Below are the code and all the weights of a small trained network. Each question names an input and a class and asks about switching units off, where a switched-off unit gives its printed mean instead of its output.

import numpy as np


def w(rows, s, z=0):
    codes = np.array(rows[::2]) - 128.0
    scale = np.full(codes.shape[1], s)
    scale[-1] = z or s
    return codes * scale


def f(y):
    return y / 2 * (1 + np.tanh(0.7978845608 * (y + 0.044715 * y**3)))


def log_softmax(a):
    a = a - a.max(-1, keepdims=True)
    return a - np.log(np.exp(a).sum(-1, keepdims=True))


def net(x, mask):
    res = np.array(x, float).reshape(1, 7) / 4 @ E
    y = f(res @ A[0][:, :-1].T + A[0][:, -1])
    res = res + np.where(mask, y, B[0][:, -1]) @ B[0][:, :-1]
    return log_softmax(res[-1] @ U[:, :-1].T + U[:, -1])


A, B = {}, {}
E = w([
[129,128,131,130],'x0',
[123,122,130,130],'x1',
[125,125,131,125],'x2',
[76,77,97,238],'x3',
[133,129,127,131],'x4',
[214,64,204,151],'x5',
[161,2,39,95],'x6',
],0.0088)
A[0] = w([
[197,170,97,56,59],'n1',
[101,97,93,193,37],'n2',
[246,94,195,116,125],'n3',
[172,64,40,109,92],'n4',
[150,144,87,228,4],'n5',
[156,81,77,93,30],'n6',
[105,177,59,74,104],'n7',
],0.011,0.004)
B[0] = w([
[39,51,241,105,187],'n1',
[99,46,194,30,165],'n2',
[118,77,51,164,255],'n3',
[242,254,198,167,234],'n4',
[108,98,249,43,154],'n5',
[143,205,185,77,182],'n6',
[108,45,26,148,187],'n7',
],0.009,0.0078)
U = w([
[142,253,176,139,92],'0',
[107,64,55,161,211],'1',
[78,56,175,56,2],'2',
[118,127,99,152,198],'3',
],0.012,0.0081)

Each question gives the input, the list of numbers given to net, and the class t.
The units are the neurons (one row each of A and B). Each row of codes is followed by its name. A weight is (code - 128) times the scale printed after its matrix; where a second scale follows, it is the last column's (A, B and U).
mask holds one flag per neuron, in row order. A switched-off neuron (its flag False) gives its mean, the last column of its row in B, instead of its output. The means were averaged over made-up inputs and are rounded, as every weight is.
A unit's drop is (log p(t) with every unit on - log p(t) with that unit switched off) / (log p(t) with every unit on - log p(t) with every unit switched off).
The circuit of an input: a set's keep is (log p(t) with only the set's units on - log p(t) with every unit switched off) / (log p(t) with every unit on - log p(t) with every unit switched off). Starting from all 7 units, units are removed one at a time, each time the one whose removal leaves the highest keep (on an exact tie, the one counted first), for as long as the keep stays at least 0.8.
circuit, biggest first: the units of the circuit, biggest drop first
top k neurons: the k neurons with the biggest drops, biggest first
drop of u: that unit's drop, to one decimal
input [7,-6,-4,7,5,2,-6], class 2: circuit, biggest first => n4, n5
input [2,4,8,5,-4,-1,6], class 0: circuit, biggest first => n4, n3
input [5,-6,1,-6,5,-5,0], class 2: top 2 neurons => n1, n3
input [-6,6,-3,-6,-6,1,-5], class 2: circuit, biggest first => n4
input [7,1,6,-1,-3,5,7], class 0: top 3 neurons => n4, n6, n7
input [4,-4,1,8,6,-7,0], class 2: top 3 neurons => n2, n5, n3
input [1,-7,-8,-2,6,1,4], class 0: circuit, biggest first => n4, n7
input [6,1,2,7,0,4,-2], class 2: top 2 neurons => n5, n2
input [3,-1,-7,0,-2,4,-1], class 1: circuit, biggest first => n4, n6
input [-2,6,5,2,-4,8,-7], class 1: circuit, biggest first => n4, n3
input [1,-8,0,-8,-3,-1,-6], class 2: circuit, biggest first => n1, n4
input [7,-5,4,-8,5,-7,5], class 2: top 2 neurons => n1, n3
input [7,1,4,5,1,-4,5], class 3: top 3 neurons => n4, n1, n2
input [0,5,4,-5,3,7,-4], class 1: circuit, biggest first => n3
input [-3,2,4,2,7,0,5], class 0: circuit, biggest first => n4, n3
input [-4,5,-6,1,5,1,4], class 0: top 3 neurons => n4, n7, n3
input [-2,-3,5,-5,5,4,5], class 0: top 4 neurons => n4, n6, n7, n2
input [4,1,-7,-3,-4,7,-5], class 1: top 2 neurons => n3, n4
input [0,-7,2,2,8,-8,-4], class 1: top 3 neurons => n7, n4, n6
input [4,1,-3,-7,-5,-8,-7], class 1: circuit, biggest first => n7
input [-3,-8,-7,2,7,8,-4], class 1: top 3 neurons => n3, n4, n6
input [-2,6,5,-4,-3,3,8], class 0: top 2 neurons => n4, n6
input [2,-7,6,5,6,0,0], class 2: drop of n7 => 0.2
input [-8,-5,3,8,5,3,-6], class 2: drop of n4 => 0.5
